Here is a tiny trained network, its code and every weight. The questions are about switching its units off for an input and a class, where a switched-off unit gives its printed mean instead of its output.

import numpy as np


def w(rows, s, z=0):
    codes = np.array(rows[::2]) - 128.0
    scale = np.full(codes.shape[1], s)
    scale[-1] = z or s
    return codes * scale


def norm(h):
    return h / np.sqrt((h * h).mean(-1, keepdims=True) + 1e-5)


def f(y):
    return np.maximum(y, 0)


def log_softmax(a):
    a = a - a.max(-1, keepdims=True)
    return a - np.log(np.exp(a).sum(-1, keepdims=True))


def net(x, mask):
    res = np.array(x, float).reshape(1, 5) / 4 @ E
    u = 0
    for l in range(2):
        y = f(norm(res) @ A[l][:, :-1].T + A[l][:, -1])
        res = res + np.where(mask[u : u + 7], y, B[l][:, -1]) @ B[l][:, :-1]
        u += 7
    return log_softmax(norm(res)[-1] @ U[:, :-1].T + U[:, -1])


A, B = {}, {}
E = w([
[190,248,246],'x0',
[127,130,128],'x1',
[82,26,237],'x2',
[124,126,129],'x3',
[3,184,137],'x4',
],0.0043)
A[0] = w([
[169,193,103,111],'0.n0',
[220,91,98,29],'0.n1',
[38,156,116,201],'0.n2',
[165,149,140,129],'0.n3',
[156,147,2,69],'0.n4',
[151,173,182,3],'0.n5',
[245,75,134,47],'0.n6',
],0.012,0.003)
B[0] = w([
[162,68,5,216],'0.n0',
[48,245,170,192],'0.n1',
[127,180,129,248],'0.n2',
[237,114,120,179],'0.n3',
[120,70,97,253],'0.n4',
[148,115,220,190],'0.n5',
[1,191,123,221],'0.n6',
],0.0088,0.0047)
A[1] = w([
[203,164,173,135],'1.n0',
[30,210,108,107],'1.n1',
[101,73,250,255],'1.n2',
[193,193,62,144],'1.n3',
[103,117,197,187],'1.n4',
[195,152,152,154],'1.n5',
[78,27,40,238],'1.n6',
],0.011,0.0033)
B[1] = w([
[72,109,215,172],'1.n0',
[112,176,142,217],'1.n1',
[142,139,59,223],'1.n2',
[105,97,93,191],'1.n3',
[198,104,17,185],'1.n4',
[81,71,251,162],'1.n5',
[178,110,223,254],'1.n6',
],0.011,0.0085)
U = w([
[128,87,199,174],'0',
[68,210,89,29],'1',
[183,49,11,63],'2',
[143,124,116,253],'3',
],0.012,0.003)

Each question gives the input, the list of numbers given to net, and the class t.
The units are the neurons (one row each of A and B). Each row of codes is followed by its name. A weight is (code - 128) times the scale printed after its matrix; where a second scale follows, it is the last column's (A, B and U).
mask holds one flag per neuron, layer by layer. A switched-off neuron (its flag False) gives its mean, the last column of its row in B, instead of its output. The means were averaged over made-up inputs and are rounded, as every weight is.
A unit's drop is (log p(t) with every unit on - log p(t) with that unit switched off) / (log p(t) with every unit on - log p(t) with every unit switched off).
The circuit of an input: a set's keep is (log p(t) with only the set's units on - log p(t) with every unit switched off) / (log p(t) with every unit on - log p(t) with every unit switched off). Starting from the 12 units with the biggest drops (on a tie, the unit counted first), units are removed one at a time, each time the one whose removal leaves the highest keep (on an exact tie, the one counted first), for as long as the keep stays at least 0.8.
units of the circuit, in order: the units of the circuit, biggest drop first
most important unit: the unit with the biggest drop
top k neurons: the k neurons with the biggest drops, biggest first
k most important neurons of layer l: the k neurons of layer l with the biggest drops, biggest first
drop of u: that unit's drop, to one decimal
input [0,1,8,8,5], class 2: top neuron	(1.n4)
input [-1,-7,-7,5,6], class 2: units of the circuit, in order	(0.n6 0.n4)
input [5,1,-4,-2,1], class 0: 2 most important neurons of layer 0	(0.n5 0.n4)
input [-3,-5,8,8,8], class 1: top 2 neurons	(0.n2 0.n4)
input [-4,1,8,3,6], class 2: units of the circuit, in order	(1.n4 0.n6 1.n2)
input [-3,6,-8,8,5], class 2: units of the circuit, in order	(0.n4 1.n6)
input [-3,-3,-7,6,-8], class 1: top 3 neurons	(0.n1 0.n6 1.n4)
input [-5,-3,1,1,-4], class 0: 2 most important neurons of layer 1	(1.n6 1.n2)
input [2,-1,8,-5,5], class 2: top 3 neurons	(1.n4 0.n6 0.n1)
input [3,0,6,3,-8], class 1: top 2 neurons	(0.n6 0.n1)
input [-5,4,-4,5,-4], class 0: 2 most important neurons of layer 0	(0.n4 0.n2)
input [-4,-2,-2,-8,3], class 0: top 2 neurons	(1.n6 0.n4)
input [-6,2,3,7,-5], class 0: top 2 neurons	(1.n6 0.n2)
input [-2,0,5,-3,8], class 1: most important unit	0.n2
input [3,0,-4,-4,-3], class 2: top 3 neurons	(0.n0 0.n3 1.n3)
input [1,6,-6,2,5], class 2: top 2 neurons	(0.n0 0.n6)
input [-5,-5,-4,1,-8], class 1: drop of 0.n6	0.7
input [-8,7,0,-3,-4], class 0: drop of 1.n6	0.2
input [-3,2,4,3,-7], class 1: drop of 0.n6	0.2
input [-5,-6,-4,-4,-8], class 1: most important unit	0.n1
